Rows and whether each has a hidden trait (one of two labels; each part has its own)
In the rows, zero is written as 100.
[ 85 112 100  92  93  73 104  93 129 115 126  91  72  96 116  98 104  90
  92 112  85 117 109  98  61  90  98 104 122 153 116 137  95  98  90  99
  90  93 102  89  96  93  94  66 136 102 106]	hf
[ 93  82  91  88  88  65  93 114 117  90 140  99  94 101  87  68  90 108
 107 103 103  96 105 109  76  99 113  85 103 151 122  96  91 107  86 112
 106  86  95  94 123  77  97 114 141 103  90]	hf
[ 91  49  84  69  86  63  91 140  70  72 140 114 120 107  67  79  75 116
 109 105 112  78 101 109  64  98 116  75  92 149 126  78  97 116  82 103
 111  85  94  90 127  68  72 185 139 100  81]	hf
[106 148 116 115 112 133 107  92  84 107  51 104 108  98 127 160 105  91
  88  94  92  99  92  99 115  91  82 117 102 146  90 123 105  95 106  86
  86 111 101 111  83 107  99  87 143  96 124]	md
[112 104 105  99 102 134 104  85  87 103  74 106 109 101 105 138 112  99
  99 102  98  95  94  97 114 102  99 106  97 150  81  97 106  94 111 101
  82 108 106  98  90 125 101  83 152 103 125]	md
[110 106  98  95  97 125 106  85 104 110  91 102 105 100  95 101 114 105
 105 105 100 103  95  96 107 109 102 104 103 153  86 107 102  94 114 108
  87 103 104  95  91 126 104  67 140 100  60]	hf
[ 93 128  97  92  92  88 104  99 120 105 116 100  89  99 112 114 102  98
  96 107  91 101 102 106  64 115 102  97 115 155 115 126  93 101  89 101
  84  92 105  94 100  87  90  83 136 102 116]	hf
[ 92  41  97  74 101  85  94 130  45  81 113 111 126 104  58  43  85 103
 106 108 112  91 107  85 107  83 103  98  90 148 102  75 112 109 100  78
 134 100  92  86  99 101  74 178 143  91  85]	md
[ 84 139  92 100 101  85 101 127 108  97 103 105 102 100 101  44  86 103
  99  98 105 109  95 102  75  78  95 103 108 158 117 127  96 108  88  91
 117  88  93 106 110  83  95 132 126  87 115]	hf
[ 97  93  84  92  86  67  97 103 134  98 139  99  91 101  84  48  96 112
 109 102 106 103 100 112  53 104 116  81 105 146 117 103  87 106  88 122
 101  84 104  96 122  85 106  96 144 101  90]	hf
[100  70  88  78  83  89  99 100  99  90 125 108 102 103  88 137 102 109
 108 109  97  81 103 110  70 124 116  78 102 152 109  89  95 101  89 117
  75  91 105  87 111  91  84 101 153 112  99]	hf
[115 122 101 102 106 160 109  87  88 109  59 113 124 101  92  91 116 101
 106  99 107 103  86  90 137  91  95 116  96 153  72 102 111  91 122  97
  90 113  98 102  81 141 108  87 145  92  88]	md
[110 125  95  92  96 134 113  90 105 114  77 111 114 101  96 103 114 105
 105 104 100 101  89 102  95 106 101 104 108 147  89 120 100  95 107 109
  75 100 103  97  91 129  97  81 136  95  70]	hf
[110 149 100 104 100 128 107  88 109 106  73 109 109 100 121 138 110 102
  97  99  95  96  93 108  94  96  96 102 107 160  95 123  96  97 101 107
  71 103 120 106  93 112  99  75 141 100  98]	md
[111 108 106 101 107 135 104  95  77 102  69 108 119 101  94 108 105  98
 100  98 103  98  92  93 130  88  92 112  93 139  81  98 109  96 113  91
  96 110 101 103  87 126 100 107 134  94 125]	md
[101 101 101  97 100 109 102 102  88  98  92 106 107 101  96 109 101 100
 100 100 100  97  98  98  99  84  98 102 100 148 103 102 102 100 102  96
  96 103 101  98  96 105  94 106 144  97  71]	md
[106 147 115 106 110 139 109  98  71 105  34 117 119 100 123 165 106  90
  90  97  94  96  87  97 116  86  80 122 103 152  88 127 109  95 107  82
  82 114 105 109  80 118  90 111 135  93  85]	md
[ 92  90  94  90 101  95  98 129  72  87 102 111 122 104  77  53  84 105
 105  99 113  95  94  98 100  92 102 100  95 148 106  94 104 109  99  88
 120 101  96  98 109  99  86 157 133  89 189]	md
[109 141 104 109 105 141 110  84 104 115  68 106 109  99 109 116 118  98
  98  99  96 105  88  98 109  40  92 116 106 156  83 123 104  93 112  99
  80 108 103 105  82 133 105  72 137  96 135]	md
[ 92  67  82  65  88  84  97 133  71  83 127 118 128 106  51  52  86 112
 113 111 112  88  97 102  74  96 112  85 100 157 110  96 101 111  91  99
 110  89 111  84 113  98  73 145 128  93  91]	hf
[ 95 131  91  99  95  99 103 101 122 104 107 103  95 100  99  92  99 104
 102 101  99 105  95 107  71  88 104  98 110 147 109 122  92 101  94 109
  89  93 101 101 106  96 103  91 133  96 102]	hf

[ 87 113  93  54  98 107  93  94 102 111 112 102 110 102  97  97 103 100
  98  98  97  99]	A
[ 71 100 105  36 100  95  99 119  98  99 103  94  98  90 103  96 108  97
  88  98 102 103]	D
[ 86  84 101 142  91 104  95 118 103 100  90 108  92 106 107 105 107  99
 103 101  96 103]	A
[174 110  87 103 115 139  99  52 103 101  58  86 110  88  89  97  76 108
 110 105 112  90]	A
[ 86  91  95 126 100  92  94  92 102  93 121 100  99  99 106 102  87 101
  94 100 100  99]	D
[ 85  97 103  57  90  85 105 109  97 104 102 106  86  97 104 102 100  97
  96 103  99 108]	A
[ 95 109  98 111  99  88  98 114  96  98  91 101  89 101 106 105 112  97
 109  95  94 107]	A
[ 90 126 102   0  96  95  77 123  97 114 120 100  86  98  94 106 126  95
 104  95  77  95]	A
[ 71 100 106 120 104  89  99 115 101  96 104 102 108  98 105 102 131  98
  99  87  99  99]	A
[104  92  92 124 101 108 101 119 109  98  88 104 104  96  96 103 111  99
 113  99  97 102]	A
[114 101  98  43 100 116  93 106 103  95  98 103  95  98  98 100  94 100
  93 101  96 102]	D
[ 90 101 108 102 123  98  96  94  95 102  98  94  99 104 103 100 105  97
 112 101  99 104]	D
[ 75  92 102 128 111 106  91 110  99  99  93 104 107 102 103 100 126  95
 105  94 106 102]	D
[107 106 107  47 113  98  86  93 104 110 125  99  92 103  95 101  89 102
  98 103  85  96]	D
[ 91  96 109  98  96  95 112 135 101  88  95  95  95  99 107 103 110  96
 103 101  96 110]	D
[112 102 100 139  98  96  99 103 106 102 103 102  96 101 105 106 101 101
  97  94  93 101]	A
[120  92  99 151 124 104  99  95 104  99  88  98 107  90  99 103 112 102
  96 103 104 102]	D
[115 102  90 112 107 119  95  74  95  92  99  94 113 101  93  96  99 101
 100 108  99 101]	A
[ 94 101 106 119 102 101  93 104 102 109  89 106  98  94 100  99 115 102
  95  99  98  95]	A
[105  99 100 139  86 107 111  94 101 100  94  97  97 100 101 103  88 102
  87 101  99  98]	D
[ 72 108 101 104  96 109  85 104  97  96  96  99  94  98  99 105 107  97
 105  99  89  97]	D
[ 99  96 105 126 104  89  90  99  93  98 115 103  93 107  98  99  94  95
  95  89 101 107]	D
[ 81 101  92 101  91  96  97 116 100 101 102  96  92 102  95  94  80  99
  98 103  96 104]	D
[ 95  95 107  44  86  90 110 121  99 100  85 109  93  96 101 101  89  99
  97  94  95  96]	D
[ 81 113 110  96 109  89 104 113 109  99 110 101  98  95 104  99  99 100
 100  96  97  99]	D
[101 109 101  91 102  99 107 101  97 102 105 103  98  97 105 104 125  97
 103  97  89 103]	D
[ 89  98  97 122  96  92  98 110  94 106  86 101  85  98 102  99 109 100
  97  97 101 100]	D
[133 110  96 134 109 110 100  98  95 109  64  97 103  96  96  97  95 104
  99 105  95  95]	D
[ 94  99 110  97 104  95  94 119 101 105 108 104 107 107 100 100  98  96
 107  93  95  97]	D
[ 87 105  93  84  95 112 104  94 102 103  94 105 101 102  95 100 102 100
 102 101  94 102]	A
[ 96  95 111  50  79  83 112 120 100  97 122 115  89  95 107 102 111  95
 102  92  94 106]	D
[ 83  98  94  74  91  91 115 109  99 100 113 100  95 100  99 101  71 103
  99  95  97  98]	D
[ 84  97  98 102  91  85 112 102 100 108 117  93  88  97  99 101 119  97
  94  99  91  99]	A
[ 75 112  97  93 114 107  99 108 105  99 102  95  99 110 102 105 118  99
  96  99  92  99]	A
[ 88  97  98  83 100  92  86 122 101  95 117  98  89 104 107 103  91 102
  90  96  97 103]	D
[116  96 105  89  97  80 111 100  95 103  94 103  95 100 110 101  96 100
  95  95  94 102]	D
[ 94 110 103  45  87  95 106 121 105 108 110 109  99  94  92 102 120  97
 103  99  92 107]	A
[112 108 106  95 115 115  90  71 103 104 118  97  97  98  93  99  93 103
  95 105  93  96]	D
[ 87 102 101  94  93 104  88  87 105  92 104  97 109  95 104 100 114 100
 101 102  96 102]	A
[ 68 102 104  82  94  89 112 106  96 110  89 105  93 105 104  98 127  98
  93 103  94 103]	D
[ 85  95 104 138  97  98 107  99  94  93  75  93  97  98  94  97 102  98
  95 102 102 105]	A
[118  95 103 143  97 114  96 104  95  99  93  99  91 100 100 104  58  98
 100 106  99 101]	D
[ 85  99 108 138 102  97  99 104 101 105  89 106  98  97  97 106  89  96
  99 101  96 107]	A
[103  95 100  90  93  99  88 103 101 105 119 104  92  96  99 100 116  99
  88 106 104 104]	D
[109  97  98 128  92  95  86 107  93 103  87 103 100  97  96 102 106  97
  97  97  92  98]	A
[142 101 100 124 115 109  81  97 102 100  94 101 107  95  97 101  89 103
  98 102 101  92]	D
[ 96  90 109 155 100 109 105 115  99  95 103 103  98 100  98 100 125  97
 103 104  92 101]	D
[103  84 103 109  85 105  93 121  97 105  91  96  95 103 107 102  86  96
 100  98 102 102]	D
[ 99 103 105 104 101  97  93 107 103 101  92 106  88  94 100 105 111  99
 115  90  97 101]	A
